Below are the code and all the weights of a small trained network. Each question names an input and a target symbol and asks about switching units off, where a switched-off unit gives its printed mean instead of its output.

import numpy as np


def w(rows, s, z=0):
    codes = np.array(rows[::2]) - 128.0
    scale = np.full(codes.shape[1], s)
    scale[-1] = z or s
    return codes * scale


def f(y):
    return np.maximum(y, 0)


def softmax(a):
    e = np.exp(a - a.max(-1, keepdims=True))
    return e / e.sum(-1, keepdims=True)


def log_softmax(a):
    a = a - a.max(-1, keepdims=True)
    return a - np.log(np.exp(a).sum(-1, keepdims=True))


def net(x, mask):
    ids = ['ΘΛΞΠΣαβεζμτψω'.index(c) for c in x.split()]
    T = len(ids)
    res = E[ids] + P[:T]
    u = 0
    for l in range(2):
        q, k, v = (res @ M[l].T for M in (Q, K, V))
        z = softmax(np.where(np.tri(T) > 0, q @ k.T / 3**0.5, -1e9)) @ v
        res = res + np.where(mask[u], z, O[l][:, -1]) @ O[l][:, :-1]
        u += 1
        y = f(res @ A[l][:, :-1].T + A[l][:, -1])
        res = res + np.where(mask[u : u + 8], y, B[l][:, -1]) @ B[l][:, :-1]
        u += 8
    return log_softmax(res[-1] @ U[:, :-1].T + U[:, -1])


Q, K, V, O, A, B = {}, {}, {}, {}, {}, {}
E = w([
[238,179,191,180,229,144,145,175,150,133],'Θ',
[118,156,118,50,91,93,95,155,147,195],'Λ',
[163,81,210,164,216,175,118,147,81,165],'Ξ',
[102,203,129,129,118,155,118,22,112,44],'Π',
[96,142,190,148,94,69,98,100,187,129],'Σ',
[115,180,161,182,160,54,173,123,84,162],'α',
[107,150,77,130,156,134,82,174,52,127],'β',
[213,142,162,221,167,194,119,178,128,112],'ε',
[187,131,166,217,165,189,159,99,100,197],'ζ',
[168,39,104,139,134,137,219,90,136,93],'μ',
[117,77,105,111,165,213,159,67,161,103],'τ',
[155,143,41,190,6,101,100,154,192,111],'ψ',
[212,140,211,125,179,184,115,89,113,220],'ω',
],0.013)
P = w([
[217,2,159,29,159,139,225,144,132,40],'0',
[200,56,187,96,186,161,177,133,104,97],'1',
[177,69,175,120,172,162,157,125,100,115],'2',
[169,93,175,144,178,152,142,115,100,132],'3',
[145,104,163,162,186,143,130,112,101,146],'4',
[129,121,147,170,171,143,120,118,121,165],'5',
[118,141,144,191,166,126,118,116,106,170],'6',
[99,167,142,195,154,127,107,114,111,171],'7',
[80,184,129,208,163,117,92,111,106,184],'8',
[64,201,99,225,166,117,88,109,127,210],'9',
[53,218,106,230,150,108,72,113,95,188],'10',
[29,235,94,241,145,101,74,94,117,224],'11',
[17,249,97,238,155,83,92,126,122,212],'12',
],0.0047)
Q[0] = w([
[184,181,254,216,193,128,98,135,122,211],'L0H0',
[69,41,15,31,36,139,129,93,211,43],'L0H0',
[49,88,70,39,56,76,154,123,179,66],'L0H0',
],0.0099)
K[0] = w([
[20,253,106,136,93,63,75,122,163,143],'L0H0',
[254,3,158,101,158,216,167,116,157,110],'L0H0',
[236,54,165,114,152,162,183,121,157,135],'L0H0',
],0.0073)
V[0] = w([
[30,151,208,119,134,2,196,89,105,104],'L0H0',
[138,109,203,132,68,146,52,79,183,41],'L0H0',
[174,195,129,158,175,183,168,64,55,63],'L0H0',
],0.0061)
O[0] = w([
[161,78,170,160,152,73,33,5,159,56,132],'L0H0',
[20,161,160,125,108,167,107,170,223,81,76],'L0H0',
[104,165,2,65,193,100,197,101,160,103,252],'L0H0',
],0.0072,0.004)
A[0] = w([
[105,117,94,171,204,110,170,162,108,112,81],'L0N0',
[103,89,130,30,163,146,130,134,116,159,149],'L0N1',
[87,104,70,118,129,174,64,174,102,116,250],'L0N2',
[101,133,140,127,181,174,121,51,192,82,253],'L0N3',
[124,113,125,114,145,153,115,100,115,157,177],'L0N4',
[161,202,134,2,137,70,120,155,162,187,147],'L0N5',
[123,137,98,144,121,136,77,164,91,156,175],'L0N6',
[120,147,212,154,157,206,139,180,131,146,77],'L0N7',
],0.0078,0.0029)
B[0] = w([
[125,109,146,106,176,158,209,154,67,99,201],'L0N0',
[31,188,163,111,174,126,75,100,126,134,182],'L0N1',
[165,205,108,116,128,109,70,155,88,55,181],'L0N2',
[48,205,129,224,158,140,136,21,168,86,254],'L0N3',
[142,174,80,110,121,111,116,88,129,120,187],'L0N4',
[163,229,197,28,145,76,132,77,253,133,148],'L0N5',
[161,194,132,55,99,84,108,187,101,180,158],'L0N6',
[9,172,194,193,82,136,106,237,164,214,167],'L0N7',
],0.0065,0.0072)
Q[1] = w([
[150,180,176,125,121,159,94,189,95,249],'L1H0',
[108,97,160,148,54,73,85,122,184,119],'L1H0',
[147,109,114,85,129,122,126,149,105,143],'L1H0',
],0.011)
K[1] = w([
[169,180,70,120,71,32,3,164,123,171],'L1H0',
[120,120,200,161,72,134,146,143,242,146],'L1H0',
[152,96,116,58,154,95,144,202,114,129],'L1H0',
],0.0071)
V[1] = w([
[174,113,32,25,65,98,73,151,129,3],'L1H0',
[109,126,180,74,110,104,158,83,237,235],'L1H0',
[120,132,211,38,189,116,59,145,42,106],'L1H0',
],0.0057)
O[1] = w([
[145,213,106,225,138,137,120,162,127,244,2],'L1H0',
[139,151,197,109,54,211,111,98,19,70,65],'L1H0',
[157,111,57,109,212,151,2,164,108,129,144],'L1H0',
],0.0071,0.0042)
A[1] = w([
[155,128,192,33,133,119,174,246,128,62,33],'L1N0',
[244,43,157,161,165,95,100,60,110,97,123],'L1N1',
[137,6,90,120,94,130,231,107,78,162,118],'L1N2',
[157,140,125,152,151,158,52,147,107,129,53],'L1N3',
[131,170,73,115,106,139,183,151,133,81,254],'L1N4',
[68,61,195,174,33,104,66,94,183,92,75],'L1N5',
[48,1,116,88,143,177,132,234,91,87,59],'L1N6',
[118,126,175,130,154,65,116,119,228,127,76],'L1N7',
],0.0066,0.0026)
B[1] = w([
[139,155,99,79,105,32,135,213,130,87,157],'L1N0',
[173,135,128,178,79,30,132,125,87,134,225],'L1N1',
[199,31,191,55,128,197,159,114,118,255,171],'L1N2',
[143,91,128,162,149,176,96,140,128,137,195],'L1N3',
[160,92,94,145,113,175,162,127,153,89,253],'L1N4',
[135,41,136,112,131,111,100,186,225,166,187],'L1N5',
[31,76,52,137,63,107,99,118,60,139,154],'L1N6',
[106,65,107,159,142,168,156,112,114,112,187],'L1N7',
],0.0083,0.0056)
U = w([
[157,120,161,164,102,197,90,124,59,107,90],'Θ',
[174,156,163,105,159,79,178,181,172,91,1],'Λ',
[87,168,167,162,90,106,176,156,130,176,91],'Ξ',
[179,130,154,166,128,47,135,89,78,105,166],'Π',
[118,77,158,135,112,111,77,132,187,126,154],'Σ',
[140,132,133,134,113,125,131,128,125,134,40],'α',
[158,124,81,141,193,120,95,150,153,178,132],'β',
[65,175,108,153,169,175,155,78,144,71,174],'ε',
[42,111,122,105,118,92,109,124,67,146,73],'ζ',
[142,184,178,39,104,113,90,106,126,134,167],'μ',
[167,133,45,157,1,111,144,185,153,97,165],'τ',
[136,133,130,121,113,128,115,123,124,129,35],'ψ',
[175,69,130,80,98,162,185,121,114,183,128],'ω',
],0.0071,0.0046)

Each question gives the input, a string of symbols that net reads in full, and the target symbol t.
The units are the heads (3 rows each of Q, K, V and O) and the neurons (one row each of A and B). Each row of codes is followed by its name. A weight is (code - 128) times the scale printed after its matrix; where a second scale follows, it is the last column's (O, A, B and U).
mask holds one flag per unit, layer by layer, with each layer's heads first. A switched-off unit (its flag False) gives its mean, the last column of its rows in O or B, instead of its output. The means were averaged over made-up inputs and are rounded, as every weight is.
A unit's drop is (log p(t) with every unit on - log p(t) with that unit switched off) / (log p(t) with every unit on - log p(t) with every unit switched off).
The circuit of an input: a set's keep is (log p(t) with only the set's units on - log p(t) with every unit switched off) / (log p(t) with every unit on - log p(t) with every unit switched off). Starting from the 12 units with the biggest drops (on a tie, the unit counted first), units are removed one at a time, each time the one whose removal leaves the highest keep (on an exact tie, the one counted first), for as long as the keep stays at least 0.8.
circuit, biggest first: the units of the circuit, biggest drop first
unit that matters most: the unit with the biggest drop
k most important neurons of layer l: the k neurons of layer l with the biggest drops, biggest first
drop when u is switched off: that unit's drop, to one decimal
input α ψ τ ω Σ Θ ψ τ Ξ, target Ξ: unit that matters most => L1H0
input Π ζ τ ζ ε, target ε: circuit, biggest first => (L0H0; L0N3)
input ψ μ τ τ τ Θ ω α β Λ Λ ω ω, target Θ: circuit, biggest first => (L1H0; L0H0; L0N5)
input ζ τ τ ζ β α β Σ ε, target Σ: circuit, biggest first => (L0H0; L1N5; L0N7; L1H0)
input β Θ τ ω, target β: circuit, biggest first => (L1H0; L0N2)
input ε ω Σ ω β Π Λ τ Π Π Θ ζ, target ε: circuit, biggest first => (L0H0; L0N3)
input ζ ζ Π β ε, target β: circuit, biggest first => (L1H0; L0N2; L0N3)
input τ ζ τ τ ζ ε, target τ: 2 most important neurons of layer 0 => (L0N3; L0N7)
input ζ β Π τ ε Θ Θ τ ζ ζ Λ Θ, target Θ: circuit, biggest first => (L0H0; L1H0; L0N5)
input β ε Θ Σ Θ Ξ τ τ μ Ξ, target Σ: circuit, biggest first => (L0H0; L1N5; L0N7)
input β Ξ α Π Θ τ Θ, target ε: circuit, biggest first => (L0H0; L0N3; L1N7)
input ζ μ β τ β ζ ψ τ τ ε ε, target Ξ: circuit, biggest first => (L0H0; L0N7; L1H0)
input τ ε Π ψ α ω ψ ζ τ Θ ζ, target Ξ: circuit, biggest first => (L1H0; L0H0; L0N7)
input τ ζ ε, target τ: 2 most important neurons of layer 0 => (L0N7; L0N3)
input β α ω α Ξ ω α ψ β Ξ, target β: 3 most important neurons of layer 0 => (L0N2; L0N3; L0N6)
input α ζ ζ Ξ β τ ζ Σ τ ε ζ, target Σ: circuit, biggest first => (L0H0; L1N5; L1H0)
input Σ τ α Σ β, target β: circuit, biggest first => (L1H0; L0N3; L0N2)
input β ζ Λ ω ψ Θ ω Λ τ ω ε Θ ζ, target Θ: 2 most important neurons of layer 0 => (L0N5; L0N3)
input τ Π α ε, target Π: most important neuron of layer 1 => (L1N1)
input ζ τ ζ, target ω: most important neuron of layer 0 => (L0N3)
input Ξ τ τ τ τ τ Θ, target Λ: 3 most important neurons of layer 0 => (L0N3; L0N5; L0N0)
input τ τ ζ τ Θ, target Λ: 2 most important neurons of layer 0 => (L0N5; L0N3)
input μ Σ μ ζ τ ω, target Σ: drop when L0N7 is switched off => 0.1
input τ Λ ε τ ζ τ α ζ ω ε, target Π: drop when L0H0 is switched off => 1.4
input μ ζ ω ζ τ β Ξ ζ τ α Σ ζ, target Σ: drop when L1H0 is switched off => 0.2
input τ τ ζ α τ α ζ, target Π: drop when L0H0 is switched off => 1.0
input ζ ω ψ Ξ, target Ξ: most important neuron of layer 0 => (L0N7)
